Here is a tiny trained network, its code and every weight. The questions are about switching its units off for an input and a class, where a switched-off unit gives its printed mean instead of its output.

import numpy as np


def w(rows, s, z=0):
    codes = np.array(rows[::2]) - 128.0
    scale = np.full(codes.shape[1], s)
    scale[-1] = z or s
    return codes * scale


def f(y):
    return y / 2 * (1 + np.tanh(0.7978845608 * (y + 0.044715 * y**3)))


def log_softmax(a):
    a = a - a.max(-1, keepdims=True)
    return a - np.log(np.exp(a).sum(-1, keepdims=True))


def net(x, mask):
    res = np.array(x, float).reshape(1, 5) / 4 @ E
    y = f(res @ A[0][:, :-1].T + A[0][:, -1])
    res = res + np.where(mask, y, B[0][:, -1]) @ B[0][:, :-1]
    return log_softmax(res[-1] @ U[:, :-1].T + U[:, -1])


A, B = {}, {}
E = w([
[162,49,66,145,223,167,2],'x0',
[91,96,26,167,231,95,196],'x1',
[203,60,165,188,97,53,139],'x2',
[62,222,87,239,65,89,93],'x3',
[66,29,120,165,37,185,164],'x4',
],0.0081)
A[0] = w([
[14,142,104,57,156,114,206,210],'n0',
[117,169,89,194,137,20,71,254],'n1',
[94,123,122,51,83,254,86,207],'n2',
[28,204,163,152,112,132,168,236],'n3',
[216,153,240,137,150,87,131,219],'n4',
[95,136,66,152,197,58,194,162],'n5',
],0.0067,0.0064)
B[0] = w([
[86,148,126,113,220,130,232,232],'n0',
[176,210,90,221,122,91,75,255],'n1',
[63,97,202,81,170,228,98,232],'n2',
[68,250,123,121,53,145,204,253],'n3',
[254,163,178,39,115,32,127,240],'n4',
[185,150,44,176,161,79,210,209],'n5',
],0.0074,0.0078)
U = w([
[110,138,79,152,164,92,204,32],'0',
[39,180,175,53,103,189,156,52],'1',
[133,152,161,127,129,143,46,8],'2',
[90,22,160,101,169,191,67,200],'3',
[156,126,51,138,228,141,41,141],'4',
[75,74,97,214,58,130,130,217],'5',
[159,197,157,138,39,58,85,67],'6',
[189,52,191,1,142,98,146,252],'7',
],0.0085,0.0028)

Each question gives the input, the list of numbers given to net, and the class t.
The units are the neurons (one row each of A and B). Each row of codes is followed by its name. A weight is (code - 128) times the scale printed after its matrix; where a second scale follows, it is the last column's (A, B and U).
mask holds one flag per neuron, in row order. A switched-off neuron (its flag False) gives its mean, the last column of its row in B, instead of its output. The means were averaged over made-up inputs and are rounded, as every weight is.
A unit's drop is (log p(t) with every unit on - log p(t) with that unit switched off) / (log p(t) with every unit on - log p(t) with every unit switched off).
The circuit of an input: a set's keep is (log p(t) with only the set's units on - log p(t) with every unit switched off) / (log p(t) with every unit on - log p(t) with every unit switched off). Starting from all 6 units, units are removed one at a time, each time the one whose removal leaves the highest keep (on an exact tie, the one counted first), for as long as the keep stays at least 0.8.
circuit, biggest first: the units of the circuit, biggest drop first
most important unit: the unit with the biggest drop
k most important neurons: the k neurons with the biggest drops, biggest first
drop of u: that unit's drop, to one decimal
input [-4,-6,4,-2,4], class 7: circuit, biggest first => (n1; n4)
input [4,0,5,-3,5], class 3: circuit, biggest first => (n4; n3; n5)
input [3,-5,-5,-7,0], class 3: most important unit => n2
input [4,-8,-2,3,3], class 3: circuit, biggest first => (n2; n3; n4)
input [0,-8,4,1,7], class 3: circuit, biggest first => (n2; n1; n3)
input [5,-5,-6,7,5], class 1: 2 most important neurons => (n2; n3)
input [-6,3,-6,-4,-8], class 0: circuit, biggest first => (n5; n0)
input [3,0,-6,-6,-1], class 3: drop of n2 => 0.2
input [2,-7,-6,-7,5], class 3: drop of n5 => 0.0
input [-1,-3,-5,-3,-7], class 7: drop of n4 => 0.5
